Here is a tiny trained network, its code and every weight. The questions are about switching its units off for an input and a target symbol, where a switched-off unit gives its printed mean instead of its output.

import numpy as np


def w(rows, s, z=0):
    codes = np.array(rows[::2]) - 128.0
    scale = np.full(codes.shape[1], s)
    scale[-1] = z or s
    return codes * scale


def f(y):
    return np.maximum(y, 0)


def softmax(a):
    e = np.exp(a - a.max(-1, keepdims=True))
    return e / e.sum(-1, keepdims=True)


def log_softmax(a):
    a = a - a.max(-1, keepdims=True)
    return a - np.log(np.exp(a).sum(-1, keepdims=True))


def net(x, mask):
    ids = ['ΛΣαδζηπτω'.index(c) for c in x.split()]
    T = len(ids)
    res = E[ids] + P[:T]
    u = 0
    for l in range(3):
        r = res
        for j in range(3):
            rows = slice(2 * j, 2 * j + 2)
            q, k, v = (r @ M[l][rows].T for M in (Q, K, V))
            z = softmax(np.where(np.tri(T) > 0, q @ k.T / 2**0.5, -1e9)) @ v
            o = O[l][rows]
            res = res + np.where(mask[u + j], z, o[:, -1]) @ o[:, :-1]
        u += 3
        y = f(res @ A[l][:, :-1].T + A[l][:, -1])
        res = res + np.where(mask[u : u + 4], y, B[l][:, -1]) @ B[l][:, :-1]
        u += 4
    return log_softmax(res[-1] @ U[:, :-1].T + U[:, -1])


Q, K, V, O, A, B = {}, {}, {}, {}, {}, {}
E = w([
[100,82,68,159,169,218,236,135,123],'Λ',
[105,153,147,183,170,170,142,185,173],'Σ',
[149,201,193,130,165,44,106,109,143],'α',
[147,208,44,202,67,230,64,172,102],'δ',
[113,159,106,91,198,171,45,192,140],'ζ',
[49,50,180,20,44,96,79,251,185],'η',
[149,95,183,240,114,40,149,104,163],'π',
[172,149,172,118,115,166,221,154,206],'τ',
[248,59,189,59,149,128,121,176,93],'ω',
],0.016)
P = w([
[32,175,210,107,132,82,198,116,4],'0',
[74,159,160,124,114,85,160,177,39],'1',
[119,158,140,150,97,117,139,216,50],'2',
[134,172,98,74,166,109,171,131,126],'3',
[88,148,79,1,164,99,181,61,130],'4',
[118,160,62,31,200,124,155,97,176],'5',
[128,147,78,129,205,163,119,181,183],'6',
[110,138,90,102,207,152,126,159,189],'7',
],0.008)
Q[0] = w([
[205,45,171,164,151,183,116,172,150],'L0H0',
[217,72,94,115,177,104,112,192,146],'L0H0',
[83,198,159,199,168,111,232,115,147],'L0H1',
[76,112,91,99,87,186,201,187,223],'L0H1',
[86,132,87,2,102,152,114,6,105],'L0H2',
[84,132,174,122,69,45,97,45,147],'L0H2',
],0.0075)
K[0] = w([
[45,159,30,83,130,145,91,97,134],'L0H0',
[165,65,27,77,156,161,114,156,137],'L0H0',
[78,88,42,140,103,140,203,59,131],'L0H1',
[107,173,103,115,91,175,91,121,239],'L0H1',
[201,186,147,184,72,155,85,255,130],'L0H2',
[100,141,110,176,112,138,147,159,64],'L0H2',
],0.0084)
V[0] = w([
[14,120,115,137,252,140,39,149,82],'L0H0',
[214,236,135,99,119,34,118,187,119],'L0H0',
[111,160,81,135,83,144,209,157,142],'L0H1',
[130,156,64,162,29,253,93,166,243],'L0H1',
[147,122,104,119,193,116,69,30,7],'L0H2',
[18,173,160,208,152,122,85,50,147],'L0H2',
],0.0056)
O[0] = w([
[105,148,119,46,175,92,157,2,157,135],'L0H0',
[102,119,122,192,126,66,112,118,156,162],'L0H0',
[146,144,207,161,137,118,116,176,173,166],'L0H1',
[42,72,130,113,129,103,140,143,115,84],'L0H1',
[119,133,67,142,112,66,224,134,117,86],'L0H2',
[140,109,77,98,158,144,137,78,61,2],'L0H2',
],0.0097,0.0057)
A[0] = w([
[104,254,20,63,80,142,63,248,114,252],'L0N0',
[103,147,24,196,129,208,176,149,81,37],'L0N1',
[110,72,146,226,100,134,161,95,141,173],'L0N2',
[227,68,158,139,70,91,128,105,192,137],'L0N3',
],0.0061,0.0017)
B[0] = w([
[91,165,170,10,191,158,151,18,180,255],'L0N0',
[103,117,103,35,42,25,152,1,142,181],'L0N1',
[104,95,199,156,181,123,56,161,155,174],'L0N2',
[111,171,89,111,229,109,97,110,47,237],'L0N3',
],0.0091,0.0058)
Q[1] = w([
[120,138,161,168,91,194,182,91,155],'L1H0',
[82,141,128,117,199,63,164,111,211],'L1H0',
[135,131,173,160,51,147,153,86,112],'L1H1',
[177,86,100,112,165,82,65,122,185],'L1H1',
[226,178,138,136,181,92,3,84,143],'L1H2',
[157,146,208,90,204,92,102,109,142],'L1H2',
],0.0077)
K[1] = w([
[144,155,184,254,108,137,207,174,130],'L1H0',
[34,189,152,151,228,66,132,125,200],'L1H0',
[119,154,149,236,102,145,205,143,51],'L1H1',
[126,23,127,139,136,134,139,163,222],'L1H1',
[1,84,94,62,86,193,98,134,156],'L1H2',
[172,14,14,151,185,242,163,93,231],'L1H2',
],0.0069)
V[1] = w([
[20,140,74,144,187,188,100,162,110],'L1H0',
[159,85,121,107,112,57,33,130,104],'L1H0',
[152,179,56,3,19,125,126,174,143],'L1H1',
[100,146,126,118,133,116,124,65,252],'L1H1',
[158,108,118,184,161,170,167,154,129],'L1H2',
[75,52,115,90,81,60,124,154,81],'L1H2',
],0.0059)
O[1] = w([
[121,149,173,99,161,91,135,123,110,152],'L1H0',
[117,118,79,104,98,88,136,125,144,75],'L1H0',
[109,120,170,127,61,114,143,116,97,185],'L1H1',
[126,73,116,110,85,132,157,99,87,253],'L1H1',
[247,153,148,125,117,132,172,91,195,49],'L1H2',
[160,95,192,97,87,105,97,138,171,44],'L1H2',
],0.012,0.0058)
A[1] = w([
[234,71,170,117,198,44,87,118,195,167],'L1N0',
[253,86,120,72,96,203,75,115,45,10],'L1N1',
[139,163,53,125,116,130,181,237,101,49],'L1N2',
[146,166,152,197,88,143,89,20,181,250],'L1N3',
],0.0067,0.0024)
B[1] = w([
[79,162,115,141,103,142,145,138,142,254],'L1N0',
[71,131,143,200,127,83,137,164,175,230],'L1N1',
[171,201,69,52,140,103,143,118,249,167],'L1N2',
[71,148,148,156,85,181,190,187,109,175],'L1N3',
],0.013,0.0051)
Q[2] = w([
[163,254,95,192,116,123,197,83,105],'L2H0',
[105,132,133,66,94,181,234,134,181],'L2H0',
[137,169,67,194,95,46,28,98,95],'L2H1',
[73,192,136,201,194,153,229,127,83],'L2H1',
[97,191,121,212,178,88,173,221,139],'L2H2',
[179,113,195,131,116,164,100,133,82],'L2H2',
],0.0076)
K[2] = w([
[99,225,169,165,179,14,180,105,87],'L2H0',
[153,82,144,100,177,79,208,182,155],'L2H0',
[105,170,2,143,135,156,25,100,14],'L2H1',
[77,109,144,38,102,137,231,112,230],'L2H1',
[116,45,88,192,130,104,180,101,111],'L2H2',
[95,171,149,115,70,67,113,182,74],'L2H2',
],0.0052)
V[2] = w([
[57,68,56,135,157,91,180,81,195],'L2H0',
[74,178,168,109,72,170,201,70,166],'L2H0',
[207,180,98,185,99,82,67,170,42],'L2H1',
[24,107,121,141,18,66,147,108,188],'L2H1',
[36,246,76,116,84,81,91,161,73],'L2H2',
[114,128,156,124,148,133,3,104,209],'L2H2',
],0.0046)
O[2] = w([
[152,166,107,91,141,155,168,137,130,152],'L2H0',
[213,96,108,130,64,183,157,136,96,237],'L2H0',
[187,82,166,254,109,137,193,95,141,2],'L2H1',
[98,122,130,38,134,151,151,194,103,191],'L2H1',
[147,51,128,49,83,146,115,122,102,235],'L2H2',
[140,152,160,154,105,112,45,138,68,119],'L2H2',
],0.0089,0.0087)
A[2] = w([
[130,21,255,178,163,68,72,184,115,75],'L2N0',
[84,119,125,93,174,147,128,17,94,95],'L2N1',
[223,85,62,236,239,112,132,135,166,74],'L2N2',
[46,41,134,163,68,36,87,185,197,3],'L2N3',
],0.0055,0.0045)
B[2] = w([
[89,138,83,85,37,71,108,33,130,170],'L2N0',
[119,130,204,181,170,77,42,95,166,254],'L2N1',
[116,36,166,124,120,123,1,40,140,184],'L2N2',
[166,158,155,67,203,202,163,39,133,162],'L2N3',
],0.0071,0.0077)
U = w([
[168,164,196,129,238,62,141,54,72,71],'Λ',
[182,135,64,111,116,77,71,78,190,131],'Σ',
[100,44,204,157,56,49,139,92,165,162],'α',
[173,230,124,149,95,210,202,26,72,190],'δ',
[124,137,146,142,145,88,174,59,122,4],'ζ',
[163,164,84,150,111,164,72,153,46,100],'η',
[40,177,182,174,111,2,195,166,184,155],'π',
[96,76,135,215,114,221,89,98,140,200],'τ',
[110,122,71,140,123,94,151,70,150,44],'ω',
],0.0054,0.0029)

Each question gives the input, a string of symbols that net reads in full, and the target symbol t.
The units are the heads (2 rows each of Q, K, V and O) and the neurons (one row each of A and B). Each row of codes is followed by its name. A weight is (code - 128) times the scale printed after its matrix; where a second scale follows, it is the last column's (O, A, B and U).
mask holds one flag per unit, layer by layer, with each layer's heads first. A switched-off unit (its flag False) gives its mean, the last column of its rows in O or B, instead of its output. The means were averaged over made-up inputs and are rounded, as every weight is.
A unit's drop is (log p(t) with every unit on - log p(t) with that unit switched off) / (log p(t) with every unit on - log p(t) with every unit switched off).
The circuit of an input: a set's keep is (log p(t) with only the set's units on - log p(t) with every unit switched off) / (log p(t) with every unit on - log p(t) with every unit switched off). Starting from the 12 units with the biggest drops (on a tie, the unit counted first), units are removed one at a time, each time the one whose removal leaves the highest keep (on an exact tie, the one counted first), for as long as the keep stays at least 0.8.
circuit, biggest first: the units of the circuit, biggest drop first
k most important neurons: the k neurons with the biggest drops, biggest first
k most important neurons of layer l: the k neurons of layer l with the biggest drops, biggest first
heads that matter: for each layer, one digit per head in row order, 1 if its drop is at least 0.15 and else 0, layers parted by /
input τ δ ω ω Λ η α, target α: circuit, biggest first	[L1H2, L0N0, L1H1, L0H1]
input Λ ω η ω Λ Λ τ, target δ: heads that matter	100 / 001 / 000
input δ ω α ζ Σ π, target Λ: heads that matter	010 / 101 / 000
input Λ Λ Λ, target δ: circuit, biggest first	[L0H0, L2H0]
input η τ ω η η ω, target α: circuit, biggest first	[L1H2, L1H1]
input ω Λ η ω Λ Λ Λ α, target π: heads that matter	010 / 001 / 001
input τ α α ω, target Σ: heads that matter	000 / 110 / 000
input Λ Λ τ ω Λ Λ Σ, target δ: circuit, biggest first	[L0H0, L1H2]
input Λ ω Σ, target δ: heads that matter	110 / 101 / 000
input δ Λ Λ Σ ω ω Σ, target π: heads that matter	011 / 000 / 001
input ω τ δ Λ δ Σ δ, target α: heads that matter	010 / 010 / 000
input τ Λ ω τ π η ω Σ, target η: heads that matter	001 / 010 / 010
input α α π, target τ: 2 most important neurons	[L0N2, L2N2]
input ζ α α δ, target ω: most important neuron	[L0N3]
input Λ δ ω Λ Λ τ δ, target δ: circuit, biggest first	[L0N0]
input Λ ω τ, target δ: heads that matter	100 / 101 / 000
input π Σ π, target τ: 2 most important neurons of layer 0	[L0N0, L0N2]
input ω ω δ Σ δ ω Λ, target α: 3 most important neurons	[L0N0, L0N1, L1N1]
input τ ζ τ τ δ ω, target η: heads that matter	000 / 001 / 100
input δ Σ π ω ω δ, target π: heads that matter	001 / 000 / 100
input ω δ ω ω ω ω π, target η: 2 most important neurons	[L0N0, L0N1]
input α ω π τ Λ η Σ Λ, target η: circuit, biggest first	[L0N0, L2H1]
input ω δ τ ω α, target η: heads that matter	000 / 001 / 000
input τ τ τ ω Λ, target τ: heads that matter	011 / 011 / 010
input τ η η ω τ, target η: most important neuron of layer 2	[L2N1]
input δ δ Λ, target α: 2 most important neurons	[L0N1, L0N0]
input δ ω Λ ω δ ω α, target η: heads that matter	000 / 001 / 110
input ω Λ τ α ω, target π: heads that matter	000 / 001 / 000
input Λ ω τ τ δ, target τ: 2 most important neurons of layer 0	[L0N0, L0N1]
input ω ω α τ ω η ω π, target α: most important neuron of layer 0	[L0N0]
